(in the rows, 128 means zero)
Each row is followed by its class; each block has classes of its own.
[178  70 161 116 128 125 161 103 131 148 132 116 140 122 170 124 141 136
 104 140 155 121 176 114  85 108  98 134 158 178 133 143 123 166]
Q579
[159 113 101 117 133 117  84 110 155 148 114 118 102 155 102 118 137 141
  86 141 129 170 111 121 158 138 124 117  86 123 120 108 101 118]
Q552
[177  81 143 120  88 125 170 123 152 160 117 126 158 177 154 111 144 158
 103 142 144 167 154 118 118 147  71 139 150 160  79 117  99 158]
Q552
[146  84 159 109 155 126 175 128 157 151 112 113 148  85 156 110 163 127
  93 130 107 126 183 193  54 150 102 108 181 196 169 156 138 164]
Q191
[140 109 109 108 178 143 134 155 133 125 131 175 125 134 135 142 118 123
 123 152 124 138 142  59 109  97 129 103 156 168  94 138 161 142]
Q753
[118 147 121 122 130 114 100 134 163 143 107 122 120 169 110 117 154 148
  93 151 141 164  94  96 151 154 100  88  68 111 157 124 114 127]
Q786
[129 120  95 110 122 103 119 145 180 113 101 103 133 198 118 111 167 152
  94 116 118 218 119 144 167 119 108 108  81 112 164 103 122 131]
Q476
[162  91 179 117 126  98 183 105 150 152 113  94 165 125 140 123 139 154
  98 131 150 178 181 151  82 134  66 112 187 174 127 141 139 172]
Q786
[113 116 110 113 133 119 114 122 176 154 128 129 128 194 117 114 182 159
 107 116 148 193 122 103 153 138  96 104 122 124 165 108  96 137]
Q792
[117  86 108 103 190 161 154 165 130 156 135 188 124 149 126 158 125 169
 104 188 137 196 129  25 142 113 116  95 135 140  84 129 165 161]
Q115
[121 200 117 125 136 104  83 160 173 135 111 101  91 192  86 121 113 140
  91 141 139 201 101 123 152 151 123 125  78 103 146 111 103 123]
Q165
[114 148 111 124 129 109  88 118 162 108 108 123 130 175  78 131 113 174
  90 111 172 178 110  75 163 134  88 119  88 114 112 148  94 133]
Q185
[182  84 142  99 131 134 160 127 159 166 123 116 135 167 150 131 135 105
 111 119 123 164 183 157  65 108 115 125 174 180 130 132 112 152]
Q753
[105 153  95 118 196 158 149 161 123 136 132 167 108 134 111 135 146 129
 135 163 131 165 116  58 143 121 132 130 140 138  81 103 161 134]
Q792
[171 103 151 111 112 135 172 132 158 149 135 145 167 192 150 117 129 136
 112 137 152 192 166  96 105 112  82 121 189 166  84 134 110 150]
Q753
[110 163  92 109 129 109  99 116 159 128 113 112 114 191  79 125 173 151
 108 121 147 181 118 124 159 120 105 124  97  98 147 115 116 131]
Q792
[128 131 115 119 169 135 145 161 138 112 121 164 109 142 106 133 137 141
  98 148 133 173 128  60 156 107 146 127 138 148  78 103 153 150]
Q185
[124 113 101 121 125 113 110 118 184 130 107 105 123 186  97 115 146 171
  91 106 150 180 127 119 170 125  91 123  90 116 138 122 110 139]
Q185
[131 101 149 116 113 128 169 122 160 172 104 139 172 168 152 106 138 167
  95 130 158 169 163 120 121 147  55 116 175 171  82 146 106 173]
Q657
[115 141 111 126 128 132 108 129 166 135 104 137 108 168 129 127 165 149
  98 158 139 137  98 100 147 147 119 115  74 118 154 114 100 142]
Q552
[176  74 162 104 132 113 173 118 174 150 117 121 168 174 146  99 140 138
  96 122 128 200 177 138 123 132  77 119 197 170  99 113 116 156]
Q753
[ 87 154 102 126 170 152 153 184 136 144 116 179 134 126 116 147 141 140
 124 158 125 177 105  59 161 134 125 131 138 125  82 119 111 146]
Q792
[147 145  83 115 122 126 125 145 162 143 127 114 100 204 114 105 169 151
  93 131 122 180 124 137 170 131 124 119  97 106 182  81 126 124]
Q792
[118 160 100 111 104  97  72 138 162 133 106 128 123 188  96 107 132 160
  95 114 138 167 115 108 179 144  98 118  87 128 101 131  99 113]
Q657
[143 116 151 113 114 131 180 125 141 141 124 112 146 159 142 109 162 154
 110 132 144 188 164 130 122 121  77 122 174 157  92 132 134 146]
Q191
[137 157 104 101 108 133 101 138 161 145 127 140  98 235 120 123 129 130
 109 155 136 163 121  89 131 123 126 103 107 124 114 106 107 117]
Q753
[107  88 110  93 178 142 158 177 134 136 113 162 147 153 113 145 144 151
 119 141 134 193 128  55 137 126  91 102 145 134  89 143 151 156]
Q115
[171  97 171 105 102 137 186 139 163 153 134 128 149 192 172 113 146 135
 112 137 133 169 181 138  79 119 108 130 188 163 135 114 115 160]
Q753
[ 99  70 135 109 162 169 149 167 141 150 154 176 127 157 148 147 184 138
 130 148 144 132 133   4  85 104 119  99 116 148  81 141 139 155]
Q579
[111 138  97 114 116 119  94 134 163 144 118 125 119 196 110 133 118 167
  92 146 135 193 106  90 153 143 106 104  79 109 128 141 100 136]
Q115
[114 140 108 121 116 124  96 116 156 144 109 119 108 173 127 111 160 144
 108 143 135 169  99 117 178 145 105 108  81 127 136 115  91 114]
Q191
[160 120 176 101 116 105 173 170 184 174 116 100 132 179 138 101 136 140
  78 161 127 209 179 160  98 147 111 145 173 174 123 103 136 174]
Q165
[123 148 107 116 119 100  93 120 130 117 122 132 119 165  75 145 124 156
 106 137 152 166 105  85 193 123 108 135  68  97  97 109 112 108]
Q5
[169  85 147 122 104 127 178 135 181 170 126 126 151 174 169 107 158 142
  88 144 131 169 162 127  77 154  90 117 165 191 114 126  99 166]
Q552
[103 145 106 131 134 122 111 137 167 156 133 132 111 179 114 132 133 142
 104 132 128 166 102  99 163 145 112 115  85 115 120 106  88 112]
Q5
[162 117 161 133 106 119 171 114 177 157 147 124 166 162 151 123 142 152
  93 137 143 146 176 131  80 121  65 129 165 156 117 154  92 164]
Q579
[117 172 112 125 189 148 156 140 122 132 117 182 120 132 106 159 131 140
 124 155 148 153 118  44 144 107 103 129 120 134  79 121 146 144]
Q220
[160 107 146 117  90 127 164 157 181 189 133 100 149 184 144 116 133 132
 103 142 146 190 174 141  88 142  90 143 152 178 114 131 126 156]
Q165
[152 124  99 117 117 107  98 113 154 143 125 125 115 193 115 123 131 126
  94 108 134 156 110 103 136 142 116  98  69 140 155 108  97 122]
Q220
[105  95 117 100 180 150 152 180 122 118 106 167 150 122  99 148 151 147
 106 139 120 215 127  39 146 121 112 106 136 132  30 126 161 141]
Q476
[106 119 107 117 172 167 180 180 133 120 107 153 148 135 129 154 163 147
 122 130 133 199 129  64 146 121  95 112 133 132  91 121 153 139]
Q476
[136 140 100 119 125 110  86 139 154 146 133 150 101 166 126 105 137 169
  95 165 129 168 112 107 168 126 141 117 105 115 174 103 106 129]
Q792
[106 127 107  92 185 144 147 188 128 135 112 177 108 159 118 136 159 149
  97 175 131 167 124  28 139 130 133 108 132 158 101 104 166 162]
Q792
[ 92 123 118 118 168 156 145 168 139 131 111 167 139 123 118 142 153 149
 115 151 110 192 121  58 158 125 115 123 126 126  46 117 150 136]
Q476
[167  88 146 104 103 118 180 142 159 157 123 120 167 175 144 105 161 144
 107 106 149 196 183 149 101 124  83 128 178 181 103 130 119 156]
Q657
[105 115 113 122 195 149 155 140 135 124 127 151 134 139 110 154 144 162
 101 133 147 213 127  48 147 110 100  91 147 127 102 146 159 157]
Q115
[160  66 155 112  95 129 181 143 168 156 126 120 180 169 170 121 160 157
 104 107 128 205 184 122  89 125  70 130 169 182  99 138 115 159]
Q476
[132  84  95 104 182 154 145 165 117 153 123 160 135 121 116 152 122 132
 130 133 126 181 134  64 118 122 102 116 141 148  68 156 142 136]
Q115
[144 132 104 114 104 106 108 136 156 139 139 112 103 214 113 126 146 149
 107 114 143 175 123 103 158 118 109 126  76 124 139 102 106 106]
Q5
[125 140 112 102 131  92  63  98 143 121 103 119 117 171  80 127 137 183
  77 129 162 217 118  72 169 120  91 104 100 110 111 160 113 136]
Q115
[123 125 110 112 123 124 102 156 153 137 105 134 127 154 112 115 150 142
  90 142 123 185  95 111 180 149 118 104  73 118 134 127  85 117]
Q191
[180 143 153 124  91 115 178 147 171 157 131  91 134 188 142 105 154 145
 101 137 147 195 187 150 113 127  83 158 170 170 116 109 156 155]
Q165
[182 108 151 120 116 104 148  92 153 137 100 111 142 135 131 121 124 159
  96 127 163 152 178 151 110 122  82 167 151 177 120 138 109 169]
Q185
[ 93 123 130 108 168 129 167 188 126 133 100 171 154 118 104 147 147 150
 123 164 141 183 113  44 131 131  90  92 145 129  58 140 147 156]
Q786
[ 97 141  94 116 188 157 156 179 131 141 111 187 124 130 122 139 160 146
 117 171 131 163 114  44 167 116 121 126 135 134  91 117 151 158]
Q792
[117 137 122 121 130 119  93 103 142 144 106 121 115 174 112 127 133 153
 100 102 164 171  98  85 128 143 104  97  71 108 153 136  70 132]
Q220
[130 126  94 106 136 101  92 128 166 130 106  92 122 181  92 110 136 146
 104  92 143 189 124 160 141 130 106 109  80 121 153 130 107 120]
Q657
[136 136  99 104 123  93  95 111 176 134 119  98 103 224 112 118 142 160
  92 127 134 198 126 131 149 122 100 108  94 123 170 120 116 136]
Q115
[157  79 171 121 130 129 171 101 196 181 127 131 152 162 160  97 171 148
  77 158 130 165 163 140 102 158  83 116 178 178 121 110 110 170]
Q552
[ 94 109 129 103 181 140 161 185 155 130 131 157 138 160 116 141 151 151
 122 154 140 167 127  42 106 115  96 104 127 129  77 139 130 156]
Q579
[179 114 153 116 142 156 160 123 127 172 118 161 133 121 163 121 109 127
 113 175 130 136 167 120  84 128 112 137 184 165  85 134 116 152]
Q753
[120 159 125 107 136  94  96 134 151 127 109 127 104 183  96 138 125 135
  88 139 136 157 106  91 169 144 115 133  74 136 118 102  98 121]
Q5
[169 128 156 114 105 112 171 126 139 153 114 156 166 151 143 115 154 165
  94 154 153 170 169 113 119 148  72 143 190 169 113 123 102 173]
Q792
[111 113 111 121 173 148 146 166 142 117 125 171 136 127 103 138 170 142
 112 148 124 172 112  47 135 118 122 110 124 126  56 127 153 146]
Q552
[107  97 131  93 196 146 138 170 139 123 109 148 119 104  84 137 165 145
  95 150 117 158 130  65 141 134 131 118 126 129  74 119 176 138]
Q552
[ 62 133 124 112 186 151 139 169 131 110 124 169 135 101  93 136 177 150
 107 144 122 173 117  35 158 127 116  84 148 133  56 146 173 129]
Q191
[121 158  99 134 145 127 101 118 157 155 111 138 119 160 106 139 119 148
  96 122 147 174  97  88 131 150 102  97  69 119 140 138  69 127]
Q220
[119 113 119 114 194 161 162 165 146 141 126 186 127 147 146 122 139 132
 116 166 120 167 130  50 139 119 118  89 180 150  82 111 153 145]
Q753
[166  79 161 110 129 108 161 119 134 153 119 111 154 123 133 146 122 123
 108 110 139 145 170 149  79 127  96 156 139 176 112 145  99 156]
Q5
[134 156  91  97 116  97 121 155 168 139 105 100 121 209  72 129 132 137
 103 104 138 228 113 122 140 131 108 114  73 112 121 112  84 116]
Q220
[ 84 158 113 116 189 152 156 173 145 146 126 163 126 126 103 140 150 148
 137 159 129 185 123  68 154 122 116 149 151 126  69 116 139 137]
Q792
[156  83 180 101  94 110 192 145 152 152 121 135 164 196 158 128 160 159
  96 129 152 156 170 105 103 139  68 142 148 170 121 116 105 174]
Q5
[ 68 113 107 102 189 169 143 175 139 157 126 174 117 153 120 165 129 149
 118 173 123 157 118  26 113 140 118  96 121 141  73 142 160 154]
Q115
[120 131 111 112 128 140 118 154 177 146 119 141 119 194 128 133 161 149
  94 150 116 186 116 103 162 140 115 111  80 122 153  94 115 121]
Q476
[108 134 124 103 201 161 117 157 107 108 127 188 115 140 101 161 118 122
 133 145 141 142 118  13 115 104 128 102 137 129  57 139 154 131]
Q753
[107 125 103 126 146 152 153 144 139 123 119 130 135 133 100 150 139 135
 137  99 144 128 145  93 128 100 100 153 130 133  70 150 153 140]
Q185
[125 167 100 123 148 103 106 100 163 138 117 115  82 191 115 109 122 155
  85 150 141 188 103 110 160 131 130  92  89 125 159  85 118 131]
Q220
[ 79 147 124 110 201 153 156 167 115 100 106 161 121 110  96 137 171 148
 108 150 132 169 112  54 158 127 112  90 139 123  85 129 174 140]
Q191
[ 98 150 108  98 193 139 115 166 106 132  97 193 111 131 101 143 147 146
 108 164 152 167 106   4 157 117 118 117 141 142  63 135 135 154]
Q792

A new block, with new classes.
[135 162 138 130 139 121 166 138 162 112 162 123 127  47 122 150 122 131
 129 162  30 104 138  78 114 144 126 125 153  94 155 139 125 129]
Q197
[ 94 177 227  78 134 145 120  96 187  89 198 122 111 121 141 139  99 123
 154 116 133  57 133  34 110 104 134  90 119 191 117  59 172  94]
Q377
[113 140 218 161 156 136 146 147  93  76 165 149 147  60 120 134 130 104
 138 182  81 116 147  41 121 147 131 136 157 113 180 110 137 159]
Q933
[138 157 152 160 121 142 146 128 172 101 156 148 113 135 126 109 157 145
 139 103 159  77 145 123 119 135 159 151 141  81 111 100 128  69]
Q971
[121 105 115 133 178 152  98 135  89 111 196 140 108  50 148 117 137 163
 128 134 147  91 174 106 152  75 171 177 132  16 125 146 138  93]
Q203
[124 162 197 125 129 118 178 135 109  74 167 143 135  80 126 164  95  86
 123 158 123 116 138  72 164 170 114 126 157 103 193 127 116 165]
Q977
[116 101 100 149 149 142 115 140  95 152 187 138 118  72 117 124 122 124
 108 103 156  90 165 104 183 102 151 148 128  50  97 106 141 104]
Q197
[ 96 137 155 115 136 162 121 133 136  93 144 168 111 135 145 172 107 102
 161 128 112  96 109  97 145 109 148  98 125 108 141  98 146 145]
Q235
[166 115  69 105 158 125 166 183 167 138  83 142 145  99 168 137 138 133
 168  97  38 116 168 128 142 105 189 115 171  86  92  85 120 188]
Q154
[109 151 140 114 118 137 152 122 168 100 157 147 125 141 145 107 147 120
 143 113  95  78 149 116 135 150 153  86 141  87  95  55 143  76]
Q154
[150 122 128 181 139  78 118 140 204 111  56 168 128 128 115  96 151 120
 126  89 146 120 152 166 159 187 138 175 131 128 141  63 129 125]
Q933
[142 113 137 131 152 114 138 141 177 158  79 148 124 102 154  92 138 141
 140  86 155 146 159 132 195 125 129 132 157 121 120 106 134 166]
Q885
[119 123 156  64 123 166 117 135 141 105 141 128 133 145 158 184  91  95
 178 140 117 118  95  87 135  94 112  98 123 134 151 114 139 170]
Q377
[141 104 140  58 121 146 135 135 135  95 131 127 107 113 137 181  96 106
 169 130 103 139 100 100 182  65 151 100 145 131 120 104 139 177]
Q885
[142 129 141 158 140 106 116 123  90 117 197 140 106  65 142 121  85 139
 146 124 180  79 154  85 170 107 198 162 154   4 141 126 121  73]
Q431
[ 96 100 167  72 137 145 123 136 127 111 124 129 124 126 147 181  97  91
 173 151 101 150  95 101 167  70 127  74 120 125 133 114 148 191]
Q885
[ 91 104 149 110 166 126 127 146 173 179  35 157 145 153 187 122 164 136
 142 143 107 145 187 145 142 169 157  99 135  86 116  75 132 177]
Q885
[139 113 137 110 116 162 144 151 126  97 140 143 124 108 123 191 111 120
 152 128  90 115  98 106 154 116 133  81 149 138 122 105 139 170]
Q197
[ 57 172 142 141 121 136 113  78 157 138 189 131 103 151 158  98 140  72
 136 123 134  95 144  92 100 154 119 134 102  22 153  90 147  56]
Q235
[ 82 129 128 138 123 149 135 116 159 131 153 138 114 133 118 110 146 107
 123 116 121  80 141 126 136 150 146 112 130  71 107  80 149  83]
Q197
[106 157 159 127 126 135 136 116 151  88 183 144 121 142 119 101 138 126
 125 101 157  76 136 151 165 157 136 114 121  75 105  60 148  63]
Q203
[ 88 143 142 106 127 144 135  99 142 116 171 143 109 134 136 114 121 127
 138 124 161  71 128 116 147 134 141 102 117  94 125 106 137  77]
Q431
[185 167 174 126 145 112 151 120 145  86 157 171  95  42 149 134  95 149
 150 124 102  92 154  24 138 156 129 148 157  80 183 151 114 105]
Q235
[129 108 152  84 124 145 118 147 113  86 144 140 119 119 119 176 119  95
 152 124  93 128  95  89 168 110 142 130 136 138 130 107 133 137]
Q933
[134 116  97 101 164 109 121 169 187 162  88 113 132  98 161 119 151 127
 146 114  39 123 167 121 133 134 190 152 138  88 103  67 127 142]
Q933
[129 151 205 110 159 118 158 122 144  89 165 150 123  45 161 134 106 118
 139 178  97 124 152  43 148 143 110 117 157  93 179 142 138 148]
Q885
[154 158 172 123 105 115 120 138 165 112 147 131 113 126 105 116 144 129
 129  82 108  88 119 115 166 153 147 119 122 109 102  50 127  72]
Q933
[106 111 215 125 120 159 113 153  98  77 139 137 142 136 138 184 111  95
 178 176 100 112  85 115 140 119 128  83 134 119 166  94 131 163]
Q933
[116 157 176 133 135 121 165 132 125  81 155 124 124  61 139 145 110 104
 129 181  87 122 146  68 117 152 140 133 156  79 199 126 123 161]
Q977
[110 139 149 122 115 126 152 129 143 117 164 123 117 134 110  99 116 119
 112 102 160  80 148 130 173 157 157 119 124  81 115  63 127  97]
Q977
[121 137  53  74 164 154 147 162 188 117 116 120 126  85 173 147 162 122
 160 108  20 125 143 150 143 105 177 143 154  63  91 100 144 147]
Q203
[100 165 130 142 153 135 146 115 149 108 167 158 121  89 151 139 134 108
 137 162  69 109 156  64  93 150 145 165 150  73 175 155 126 117]
Q235
[106 141 175 128 118 135 121 114 153  99 163 143 115 136 123 109 151  92
 131 109 129  76 141  98 147 162 147 126 131  84 116  60 141  68]
Q933
[133 129  61  90 159 131 165 173 145 140 102 133 147 100 177 127 139 101
 154 112  31 127 164 120 147 119 188 124 176  82  80  84 136 154]
Q154
[134 127 103 148 143  99 146 137 177 152  83 142 128 111 156  95 122 136
 144  91 150 137 146 134 166 152 166 129 160 111 132  86 136 154]
Q431
[140 138 146 181 149 128 119 119 121 145 156 152 141  89 145 130 157 166
 118 116 218 122 160 128 148 123  70 178 122 138 132 182 118  94]
Q971
[144  92  79  73 111 181 138 148 153 104  96 123 127 126 129 176 129 124
 172 143  87 155  63 122 157  63 127  89 131 166 110 151 136 166]
Q971
[157 104  87  84 169 126 162 183 168 160  61 123 141  88 163 129 126 143
 181 105  30 151 146 128 156  92 166 119 153 103  84 124 124 202]
Q885
[125 133 204 131 155 129 154 140 106  84 150 154 138  63 124 134 130 108
 128 181  83 123 153  40 136 164 121 153 163 115 195 131 121 153]
Q933
[131 126  34  75 141 141 163 146 190 144  94 107 123  95 175 134 134 131
 185 114  36 128 129 137 129 105 180 129 159  92 101 112 129 151]
Q431
[116 128 157 206 124  83 111 139 182 150  92 129 142 126 140 100 132 125
 128  76 184 146 141 149 161 158 142  90 122 113 125  63 149 165]
Q977
[128 146 179 145 161 119 148 136 108  80 167 152 139  62 137 119 122 132
 124 169 108 113 168  79 143 167 142 129 147  44 166 101 138 127]
Q203
[124 117 107 200 145 111 131 143 204 146  83 168 128 119 139 102 157 139
 119  93 143 111 170 159 142 184 165 153 171 100 125  97 138 131]
Q197
[148 123 126  93  86 163 134 138 119  76 146 114 112 133 137 218 110 104
 164 136 118 134  70 139 141  85 131 108 148 137 162 152 112 187]
Q977
[117 161 194 153 138 120 169 131  99  63 155 177 136  76 121 159 113 101
 107 165 144 110 154  85 167 195 117 152 162 105 187 148 116 135]
Q977
[101 173 251 119 111 112 135 115 146 111 140 152 116 142 151 124 109 149
 164 107 150  78 118  95 160 186 141  43 115  77 128  44 137  63]
Q431
[147 142 111 221 158 129 133 165 178 146  81 177 134 101 158  94 139 131
 153  75 145 117 152 147 154 134 169 155 188  93 144 122 132 178]
Q235
[108 141 169 135 113 142 139 123 139  98 179 142 114 138 117 126 126 116
 117 104 173  72 141 117 158 147 155 102 127  91 122  85 132 111]
Q977
[123 122 150 116  99 134 123 119 150  96 131 126 101 128  96 167 109 132
 132 158 102  98 106 124 122 123 135  94 107 112 154  70 133 126]
Q197
[144 107 154 163 146 121 124 148  73 107 177 152 116  62 102 129  97 159
 112 103 206  89 165 102 204 106 171 175 146  88 127 136 115 111]
Q977
[ 99 127 202 148 112 142 126 157 113  97 109 150 156 160 123 183 105  79
 182 134 140 122 142  98 155 121 191 128 162  85 142   7 140 188]
Q377
[113 138 161 133 158 134 166 136 139 106 131 138 150  71 163 128 128 112
 150 187  88 151 138  54 111 150  99 118 142  99 171 154 139 147]
Q971
[115 117 104  74 115 143 143 123 135 115 126 123 123 123 156 159  96  96
 177 119 111 149  78 104 171 106 129  76 138 131 127 116 145 156]
Q431
[106 136 234 142 167 111 154 130 117  94 176 166 139  69 139 121 101 115
 122 183 127 123 165  35 155 158 125 101 141  79 175 112 145 161]
Q885
[129 149 165 103 178 125 157 187 184 146 132 160 168 122 152 132 116 175
 144 111  86  74 192  98 156 174 200 142 161 131  80  59 124 127]
Q377
[107 186 179 103 117 134 126 109 176  86 158 163 115 152 146 116 140 115
 112 100 161  84 104 168 192 199  90  83 114  87 123  85 148  40]
Q203
[133 110 178 175 153  93 129 136 180 139  93 165 131 114 141 101 133 138
 139  91 186 124 183 120 180 138 160 120 150 105 121  66 142 173]
Q885
[129 144 158 127 143 119 160 129 140 105 130 150 138  81 141 136 131 111
 125 169 117 145 147  62 146 163 110 139 139  89 170 134 126 125]
Q971
[143 164 223 112 137 107 131 124 114  56 212 146 103  43 134 169 116 105
 135 156  80 103 140  14 140 150 132 177 150  62 193 129 119  83]
Q933
[130 133 183 173 150 139 162 149 124  86 165 167 133  46 117 141 116 135
 121 175  97  90 165  60 140 164 148 118 172  79 171 105 135 157]
Q197
[118 125 164 152 141  86 106 142 172 140  99 146 141 129 137 127 139 104
 124 101 144 131 153 131 179 169 144 144 133 130 131  51 136 134]
Q933
[121 134 146 142 161 147 159 173 132 111  92 178 132  94 140 135 103 115
 160  99 108  82 107 160 198 154 138 132 190 130 110 176 132 100]
Q197
[148 146 130 140 159 119 117 134 217 151  75 192 109  92 155 121 141 164
 134  66 134 103 151 109 184 146 131 124 142 143 135 147 127 130]
Q235
[107 136 168 137 157 146 169 131  85  67 172 126 139  43 121 122 122  69
 143 204  72 122 145  54 117 128 106 183 173 112 205 141 132 159]
Q933
[119 121 102 200 151  97 120 107 186 133 116 174 133 135 186  96 166 107
 124  93 203 112 206 147 125 158 150 167 174 100 139  99 142 135]
Q154
[140 101 119 105  99 139 129 150 134 104 130 109 131 123 121 184  95 102
 154 117 121 146  81 122 173  85 137  58 116 141 126  93 138 213]
Q977
[159 141 147 130 140 125 123 144 115 134 203 136 105  46 130 139 108 190
 144  73 157  90 133  84 196  71 158 135 135  82 114 132 119 105]
Q431
